Below are the code and all the weights of a small trained network. Each question names an input and a class and asks about switching units off, where a switched-off unit gives its printed mean instead of its output.

import numpy as np


def w(rows, s, z=0):
    codes = np.array(rows[::2]) - 128.0
    scale = np.full(codes.shape[1], s)
    scale[-1] = z or s
    return codes * scale


def f(y):
    return y / 2 * (1 + np.tanh(0.7978845608 * (y + 0.044715 * y**3)))


def log_softmax(a):
    a = a - a.max(-1, keepdims=True)
    return a - np.log(np.exp(a).sum(-1, keepdims=True))


def net(x, mask):
    res = np.array(x, float).reshape(1, 8) / 4 @ E
    y = f(res @ A[0][:, :-1].T + A[0][:, -1])
    res = res + np.where(mask, y, B[0][:, -1]) @ B[0][:, :-1]
    return log_softmax(res[-1] @ U[:, :-1].T + U[:, -1])


A, B = {}, {}
E = w([
[112,126,113,37],'x0',
[150,154,184,196],'x1',
[112,86,111,155],'x2',
[48,138,138,158],'x3',
[180,139,160,135],'x4',
[139,66,220,117],'x5',
[3,120,184,98],'x6',
[128,211,178,93],'x7',
],0.0049)
A[0] = w([
[101,129,88,127,43],'N0',
[159,133,140,168,161],'N1',
[121,126,189,104,155],'N2',
[154,85,108,79,47],'N3',
[132,129,168,126,188],'N4',
[140,176,187,186,217],'N5',
[121,125,131,123,117],'N6',
[116,125,93,137,79],'N7',
[126,98,24,132,96],'N8',
[158,65,110,94,119],'N9',
[140,133,169,125,113],'N10',
[113,131,124,115,41],'N11',
[135,107,122,116,142],'N12',
[116,132,135,129,123],'N13',
[14,183,136,132,180],'N14',
[138,151,86,55,2],'N15',
[130,131,139,123,81],'N16',
[55,143,113,120,115],'N17',
[110,128,119,127,75],'N18',
[165,162,123,140,94],'N19',
[120,124,202,97,163],'N20',
[146,128,129,174,208],'N21',
[87,88,141,142,75],'N22',
[141,105,126,132,243],'N23',
[15,54,179,197,112],'N24',
[142,128,149,139,194],'N25',
[87,122,133,164,111],'N26',
[106,132,119,111,34],'N27',
[164,101,98,250,157],'N28',
[128,128,125,130,130],'N29',
[112,130,117,119,64],'N30',
[123,131,128,122,72],'N31',
[101,131,107,120,58],'N32',
[91,155,141,184,153],'N33',
],0.013,0.0019)
B[0] = w([
[109,137,149,163,131],'N0',
[154,148,130,132,155],'N1',
[149,133,162,89,171],'N2',
[117,108,82,122,137],'N3',
[150,136,137,103,156],'N4',
[178,167,75,124,208],'N5',
[121,128,129,124,128],'N6',
[124,131,142,159,128],'N7',
[157,112,145,210,176],'N8',
[139,110,71,111,149],'N9',
[147,136,155,115,141],'N10',
[108,131,141,132,121],'N11',
[131,120,111,124,131],'N12',
[120,133,126,122,132],'N13',
[67,193,99,90,254],'N14',
[87,97,149,182,152],'N15',
[126,130,138,124,122],'N16',
[70,159,137,128,183],'N17',
[109,131,133,136,124],'N18',
[153,109,164,141,141],'N19',
[157,131,172,80,185],'N20',
[149,152,111,142,159],'N21',
[121,91,138,126,150],'N22',
[152,122,107,123,152],'N23',
[124,2,108,111,255],'N24',
[151,134,126,116,147],'N25',
[93,118,113,133,151],'N26',
[102,134,144,135,124],'N27',
[184,172,135,206,210],'N28',
[128,128,127,130,128],'N29',
[108,130,136,136,123],'N30',
[119,129,135,129,120],'N31',
[101,135,141,146,129],'N32',
[106,142,80,135,171],'N33',
],0.043,0.0053)
U = w([
[109,156,204,179,5],'0',
[123,57,182,21,121],'1',
[116,53,90,199,150],'2',
[55,226,163,116,83],'3',
[124,152,59,77,211],'4',
[254,194,176,163,149],'5',
],0.004,0.0032)

Each question gives the input, the list of numbers given to net, and the class t.
The units are the neurons (one row each of A and B). Each row of codes is followed by its name. A weight is (code - 128) times the scale printed after its matrix; where a second scale follows, it is the last column's (A, B and U).
mask holds one flag per neuron, in row order. A switched-off neuron (its flag False) gives its mean, the last column of its row in B, instead of its output. The means were averaged over made-up inputs and are rounded, as every weight is.
A unit's drop is (log p(t) with every unit on - log p(t) with that unit switched off) / (log p(t) with every unit on - log p(t) with every unit switched off).
The circuit of an input: a set's keep is (log p(t) with only the set's units on - log p(t) with every unit switched off) / (log p(t) with every unit on - log p(t) with every unit switched off). Starting from the 12 units with the biggest drops (on a tie, the unit counted first), units are removed one at a time, each time the one whose removal leaves the highest keep (on an exact tie, the one counted first), for as long as the keep stays at least 0.8.
units of the circuit, in order: the units of the circuit, biggest drop first
unit that matters most: the unit with the biggest drop
k most important neurons: the k neurons with the biggest drops, biggest first
drop when u is switched off: that unit's drop, to one decimal
input [-6,8,4,-8,-1,-3,7,0], class 5: units of the circuit, in order : (N28)
input [3,0,-3,1,1,-2,6,-2], class 3: units of the circuit, in order : (N14; N17)
input [6,7,-7,3,-5,-4,-2,6], class 3: units of the circuit, in order : (N24; N14)
input [3,-5,-2,-1,-1,4,5,6], class 3: units of the circuit, in order : (N24; N14)
input [-7,-7,-8,-8,-4,3,5,1], class 1: units of the circuit, in order : (N28; N5)
input [7,2,-4,-3,6,-2,6,7], class 3: units of the circuit, in order : (N24; N14)
input [7,4,4,-1,0,-1,5,7], class 3: units of the circuit, in order : (N14; N24)
input [-6,7,-3,-1,-4,-1,8,3], class 4: units of the circuit, in order : (N5; N14; N24)
input [-2,-7,7,7,5,-3,-7,7], class 5: units of the circuit, in order : (N24; N14)
input [1,-8,-6,3,-5,2,-5,-4], class 2: 2 most important neurons : (N8; N14)
input [3,2,3,5,-1,4,5,7], class 1: units of the circuit, in order : (N24; N20)
input [5,-3,-5,4,-6,0,4,-1], class 3: units of the circuit, in order : (N14; N17)
input [8,4,0,4,-1,-2,1,-2], class 3: 2 most important neurons : (N24; N14)
input [2,-8,-4,-3,-3,-7,-8,8], class 2: units of the circuit, in order : (N15)
input [-4,-5,0,5,-8,-1,3,2], class 3: 2 most important neurons : (N14; N17)
input [-5,-8,-5,4,-3,-5,-4,0], class 0: 2 most important neurons : (N24; N5)
input [-4,-1,7,-8,-4,4,-4,7], class 5: 2 most important neurons : (N24; N14)
input [-5,-3,-1,-7,-4,8,-8,-6], class 5: 2 most important neurons : (N28; N24)
input [-7,-4,-6,8,-8,3,7,5], class 1: drop when N20 is switched off : 0.2
input [5,-3,-8,7,-7,2,-7,7], class 3: drop when N24 is switched off : 0.8
input [3,-2,4,-6,-2,-4,1,-6], class 2: unit that matters most : N8
input [6,8,3,-3,-1,-7,7,1], class 3: drop when N14 is switched off : 0.2
